Here is a tiny trained network, its code and every weight. The questions are about switching its units off for an input and a class, where a switched-off unit gives its printed mean instead of its output.

import numpy as np


def w(rows, s, z=0):
    codes = np.array(rows[::2]) - 128.0
    scale = np.full(codes.shape[1], s)
    scale[-1] = z or s
    return codes * scale


def f(y):
    return y / 2 * (1 + np.tanh(0.7978845608 * (y + 0.044715 * y**3)))


def log_softmax(a):
    a = a - a.max(-1, keepdims=True)
    return a - np.log(np.exp(a).sum(-1, keepdims=True))


def net(x, mask):
    res = np.array(x, float).reshape(1, 7) / 4 @ E
    y = f(res @ A[0][:, :-1].T + A[0][:, -1])
    res = res + np.where(mask, y, B[0][:, -1]) @ B[0][:, :-1]
    return log_softmax(res[-1] @ U[:, :-1].T + U[:, -1])


A, B = {}, {}
E = w([
[121,254,137,227,91,132,116,127,154,152,167],'x0',
[127,127,129,128,131,129,129,131,127,129,129],'x1',
[57,62,145,143,34,167,118,135,123,192,229],'x2',
[126,126,129,132,132,126,128,126,130,127,128],'x3',
[128,130,127,124,126,130,129,130,126,128,128],'x4',
[17,176,102,90,128,138,32,132,74,163,55],'x5',
[127,129,131,127,131,126,129,128,129,128,131],'x6',
],0.0089)
A[0] = w([
[127,131,113,136,136,110,139,139,108,131,144,106],'n0',
[83,136,112,125,137,128,115,134,123,122,112,59],'n1',
[76,147,149,106,133,123,104,139,115,144,106,38],'n2',
[91,137,123,123,135,136,113,122,125,138,100,65],'n3',
[87,75,124,139,88,131,132,123,129,145,198,96],'n4',
[201,190,114,122,214,124,147,130,131,100,67,64],'n5',
[142,12,131,61,173,120,132,138,125,114,93,130],'n6',
[101,100,117,145,102,136,122,134,132,137,182,82],'n7',
[91,146,118,111,126,136,108,124,119,131,79,67],'n8',
[165,145,125,130,146,112,129,129,135,128,97,59],'n9',
[131,97,129,109,132,128,125,134,133,125,117,140],'n10',
[106,120,145,127,128,115,131,141,130,140,153,87],'n11',
[128,103,132,112,133,132,127,138,122,117,122,137],'n12',
[232,89,138,170,141,122,178,127,149,113,182,5],'n13',
[154,137,131,129,134,122,114,120,137,114,100,56],'n14',
[137,250,138,218,126,123,127,141,142,130,171,109],'n15',
],0.019,0.0028)
B[0] = w([
[137,144,130,93,99,151,144,137,125,140,108,127],'n0',
[122,169,106,125,125,122,105,134,116,123,118,157],'n1',
[154,196,102,143,144,133,137,150,145,110,139,174],'n2',
[136,174,107,116,122,111,116,140,138,118,130,160],'n3',
[128,95,224,137,131,131,130,174,124,116,121,203],'n4',
[119,87,239,136,119,128,125,186,125,126,127,254],'n5',
[138,70,74,125,122,131,156,45,127,147,134,249],'n6',
[124,105,187,121,156,127,124,161,132,127,112,176],'n7',
[123,187,90,135,108,130,110,157,126,126,149,176],'n8',
[136,113,165,141,137,126,118,143,129,124,118,167],'n9',
[124,103,106,135,130,124,139,112,112,131,130,154],'n10',
[144,117,151,124,111,103,119,136,131,122,103,142],'n11',
[117,120,125,135,133,130,135,97,147,121,136,149],'n12',
[115,252,54,131,125,126,91,162,127,122,121,233],'n13',
[103,132,160,104,143,151,132,144,137,141,153,153],'n14',
[136,43,64,112,129,129,162,38,124,142,131,241],'n15',
],0.021,0.02)
U = w([
[129,66,94,109,123,145,183,18,120,168,133,204],'0',
[106,97,253,126,139,141,130,178,118,129,113,189],'1',
[116,254,71,127,117,128,92,148,121,118,133,4],'2',
],0.0072,0.0014)

Each question gives the input, the list of numbers given to net, and the class t.
The units are the neurons (one row each of A and B). Each row of codes is followed by its name. A weight is (code - 128) times the scale printed after its matrix; where a second scale follows, it is the last column's (A, B and U).
mask holds one flag per neuron, in row order. A switched-off neuron (its flag False) gives its mean, the last column of its row in B, instead of its output. The means were averaged over made-up inputs and are rounded, as every weight is.
A unit's drop is (log p(t) with every unit on - log p(t) with that unit switched off) / (log p(t) with every unit on - log p(t) with every unit switched off).
The circuit of an input: a set's keep is (log p(t) with only the set's units on - log p(t) with every unit switched off) / (log p(t) with every unit on - log p(t) with every unit switched off). Starting from the 12 units with the biggest drops (on a tie, the unit counted first), units are removed one at a time, each time the one whose removal leaves the highest keep (on an exact tie, the one counted first), for as long as the keep stays at least 0.8.
units of the circuit, in order: the units of the circuit, biggest drop first
most important unit: the unit with the biggest drop
top k neurons: the k neurons with the biggest drops, biggest first
drop of u: that unit's drop, to one decimal
input [-3,-1,-8,-8,6,6,-8], class 1: units of the circuit, in order : (n5)
input [4,3,7,2,-3,3,0], class 1: top 2 neurons : (n4, n6)
input [5,-5,8,-1,-3,-7,-4], class 1: top 2 neurons : (n4, n7)
input [8,4,-8,3,8,6,-3], class 0: top 3 neurons : (n15, n4, n7)
input [6,-3,-6,8,3,6,-4], class 0: top 4 neurons : (n15, n13, n4, n7)
input [0,1,-4,3,-7,-4,2], class 1: top 3 neurons : (n5, n8, n2)
input [1,1,1,1,-3,-3,-2], class 2: units of the circuit, in order : (n5, n6)
input [-3,6,6,1,4,-6,1], class 1: top 3 neurons : (n4, n7, n8)
input [5,-3,-6,1,2,1,-8], class 1: top 2 neurons : (n5, n6)
input [-1,-2,3,-2,-6,2,3], class 1: top 3 neurons : (n13, n15, n6)
input [-7,4,-8,3,-8,1,0], class 1: top 4 neurons : (n5, n15, n9, n14)
input [5,-8,0,7,4,6,-6], class 2: top 2 neurons : (n6, n8)
input [2,3,-4,0,-8,-5,6], class 2: top 2 neurons : (n13, n4)
input [-2,6,-1,-2,3,-7,8], class 2: units of the circuit, in order : (n13)
input [3,4,-8,-7,7,6,-7], class 1: top 2 neurons : (n5, n13)
input [3,5,8,-6,-4,6,2], class 1: top 2 neurons : (n4, n13)
input [2,3,6,7,0,7,-8], class 2: top 4 neurons : (n5, n2, n8, n3)
input [8,-2,4,-4,4,8,7], class 0: drop of n13 : 5.5
input [8,-5,0,7,2,6,5], class 0: drop of n13 : 0.1
input [8,7,-5,0,-2,8,8], class 0: drop of n13 : 2.3
input [8,3,-1,-7,-2,3,8], class 0: drop of n6 : 0.0
input [7,3,8,-6,4,-7,8], class 1: most important unit : n4
